Below are the code and all the weights of a small trained network. Each question names an input and a class and asks about switching units off, where a switched-off unit gives its printed mean instead of its output.

import numpy as np


def w(rows, s, z=0):
    codes = np.array(rows[::2]) - 128.0
    scale = np.full(codes.shape[1], s)
    scale[-1] = z or s
    return codes * scale


def norm(h):
    return h / np.sqrt((h * h).mean(-1, keepdims=True) + 1e-5)


def f(y):
    return np.maximum(y, 0)


def log_softmax(a):
    a = a - a.max(-1, keepdims=True)
    return a - np.log(np.exp(a).sum(-1, keepdims=True))


def net(x, mask):
    res = np.array(x, float).reshape(1, 5) / 4 @ E
    u = 0
    for l in range(3):
        y = f(norm(res) @ A[l][:, :-1].T + A[l][:, -1])
        res = res + np.where(mask[u : u + 8], y, B[l][:, -1]) @ B[l][:, :-1]
        u += 8
    return log_softmax(norm(res)[-1] @ U[:, :-1].T + U[:, -1])


A, B = {}, {}
E = w([
[131,130,129,134,131,127],'x0',
[225,110,186,85,200,137],'x1',
[57,104,74,74,234,189],'x2',
[130,174,105,53,114,70],'x3',
[98,51,152,139,167,2],'x4',
],0.00056)
A[0] = w([
[65,63,117,13,187,118,98],'0.n0',
[93,178,109,119,73,157,57],'0.n1',
[213,140,157,188,88,21,106],'0.n2',
[129,104,133,151,159,67,248],'0.n3',
[27,135,167,164,107,96,99],'0.n4',
[58,53,150,150,194,184,135],'0.n5',
[139,105,73,40,107,248,138],'0.n6',
[194,107,168,174,207,172,129],'0.n7',
],0.0018,0.0014)
B[0] = w([
[21,181,248,143,107,123,201],'0.n0',
[198,86,148,132,168,146,154],'0.n1',
[8,169,230,145,135,159,236],'0.n2',
[227,200,110,154,124,165,248],'0.n3',
[186,81,77,133,114,191,170],'0.n4',
[75,162,216,165,100,146,210],'0.n5',
[159,202,149,232,178,58,226],'0.n6',
[82,62,86,100,5,118,196],'0.n7',
],0.0017,0.0015)
A[1] = w([
[125,234,103,9,135,36,108],'1.n0',
[148,169,243,82,155,155,238],'1.n1',
[74,88,111,239,129,128,197],'1.n2',
[207,92,178,36,204,162,145],'1.n3',
[197,86,154,74,146,153,1],'1.n4',
[66,64,131,157,209,46,99],'1.n5',
[117,92,191,157,118,23,215],'1.n6',
[59,148,3,160,99,145,57],'1.n7',
],0.0022,0.00069)
B[1] = w([
[209,39,227,77,147,178,195],'1.n0',
[61,112,48,181,55,127,254],'1.n1',
[164,101,158,49,122,122,218],'1.n2',
[89,100,93,192,95,19,164],'1.n3',
[103,89,84,104,71,59,137],'1.n4',
[221,227,84,146,154,133,164],'1.n5',
[157,169,65,133,101,219,218],'1.n6',
[153,39,96,163,120,1,170],'1.n7',
],0.0024,0.0022)
A[2] = w([
[192,150,161,139,47,197,236],'2.n0',
[212,203,65,151,160,154,3],'2.n1',
[164,22,216,67,143,195,170],'2.n2',
[110,50,29,113,77,63,32],'2.n3',
[178,175,130,160,161,73,1],'2.n4',
[89,52,76,138,90,172,103],'2.n5',
[189,116,38,161,142,197,151],'2.n6',
[6,124,77,90,240,118,213],'2.n7',
],0.0025,0.00083)
B[2] = w([
[72,129,120,128,196,140,252],'2.n0',
[197,232,22,18,238,234,149],'2.n1',
[71,63,207,27,159,4,159],'2.n2',
[217,22,24,192,82,97,163],'2.n3',
[127,153,88,125,128,219,133],'2.n4',
[165,103,105,65,133,47,166],'2.n5',
[199,133,131,43,156,87,170],'2.n6',
[87,190,192,210,45,191,163],'2.n7',
],0.0028,0.0034)
U = w([
[13,211,231,221,37,216,142],'0',
[229,2,16,190,30,21,12],'1',
[213,240,32,39,233,221,4],'2',
[54,43,220,38,159,50,96],'3',
[45,112,81,97,135,122,224],'4',
],0.0045,0.0019)

Each question gives the input, the list of numbers given to net, and the class t.
The units are the neurons (one row each of A and B). Each row of codes is followed by its name. A weight is (code - 128) times the scale printed after its matrix; where a second scale follows, it is the last column's (A, B and U).
mask holds one flag per neuron, layer by layer. A switched-off neuron (its flag False) gives its mean, the last column of its row in B, instead of its output. The means were averaged over made-up inputs and are rounded, as every weight is.
A unit's drop is (log p(t) with every unit on - log p(t) with that unit switched off) / (log p(t) with every unit on - log p(t) with every unit switched off).
The circuit of an input: a set's keep is (log p(t) with only the set's units on - log p(t) with every unit switched off) / (log p(t) with every unit on - log p(t) with every unit switched off). Starting from the 12 units with the biggest drops (on a tie, the unit counted first), units are removed one at a time, each time the one whose removal leaves the highest keep (on an exact tie, the one counted first), for as long as the keep stays at least 0.8.
circuit, biggest first: the units of the circuit, biggest drop first
most important unit: the unit with the biggest drop
k most important neurons: the k neurons with the biggest drops, biggest first
k most important neurons of layer l: the k neurons of layer l with the biggest drops, biggest first
input [-6,-2,-2,-7,8], class 2: circuit, biggest first	1.n5, 1.n6, 2.n1
input [-4,8,-1,6,-3], class 1: 2 most important neurons	1.n3, 1.n1
input [-4,-3,-6,4,7], class 2: most important unit	1.n6
input [7,-8,-1,8,0], class 1: circuit, biggest first	1.n7, 2.n3
input [-8,1,-8,7,-4], class 0: 3 most important neurons	0.n2, 1.n2, 1.n1
input [-4,8,5,-2,-8], class 1: 4 most important neurons	1.n3, 0.n7, 0.n3, 1.n1
input [-7,-5,1,-8,1], class 3: 2 most important neurons of layer 1	1.n1, 1.n2
input [3,-4,-1,-5,4], class 3: 3 most important neurons	1.n1, 1.n2, 0.n4
input [5,3,4,-6,6], class 2: 3 most important neurons of layer 1	1.n5, 1.n6, 1.n0
input [7,-8,-1,-6,-1], class 1: circuit, biggest first	1.n7, 2.n3
input [-3,-3,-4,3,-6], class 2: 2 most important neurons	0.n0, 0.n2
input [-2,2,-6,8,8], class 2: 4 most important neurons	1.n6, 1.n5, 1.n2, 0.n7
input [0,-4,5,-2,2], class 0: 2 most important neurons of layer 0	0.n0, 0.n5
input [-2,6,6,4,-1], class 0: 3 most important neurons of layer 0	0.n0, 0.n6, 0.n4
input [3,2,7,-1,8], class 2: circuit, biggest first	1.n5
input [0,8,-4,-6,-7], class 1: 3 most important neurons	1.n3, 0.n3, 1.n4
input [4,-4,-2,5,-6], class 2: 2 most important neurons	1.n1, 1.n2
input [-3,-1,-3,-4,1], class 3: 4 most important neurons of layer 0	0.n6, 0.n0, 0.n5, 0.n4
input [5,-4,2,-5,-4], class 3: 4 most important neurons of layer 1	1.n1, 1.n5, 1.n6, 1.n2
input [-2,-1,2,-5,-2], class 3: most important unit	1.n2
input [-2,7,-5,1,-7], class 1: 2 most important neurons	1.n1, 0.n3
input [-2,-8,3,2,7], class 1: 3 most important neurons	1.n7, 0.n6, 2.n3
input [0,1,8,8,-4], class 0: 2 most important neurons	2.n7, 0.n0
input [-3,7,5,-7,-5], class 1: 2 most important neurons of layer 0	0.n2, 0.n7
input [2,7,4,-6,-5], class 1: 3 most important neurons	1.n3, 0.n2, 1.n0
input [-3,2,4,5,-4], class 3: 2 most important neurons of layer 1	1.n0, 1.n6
input [-8,-1,8,-4,4], class 0: most important unit	0.n0
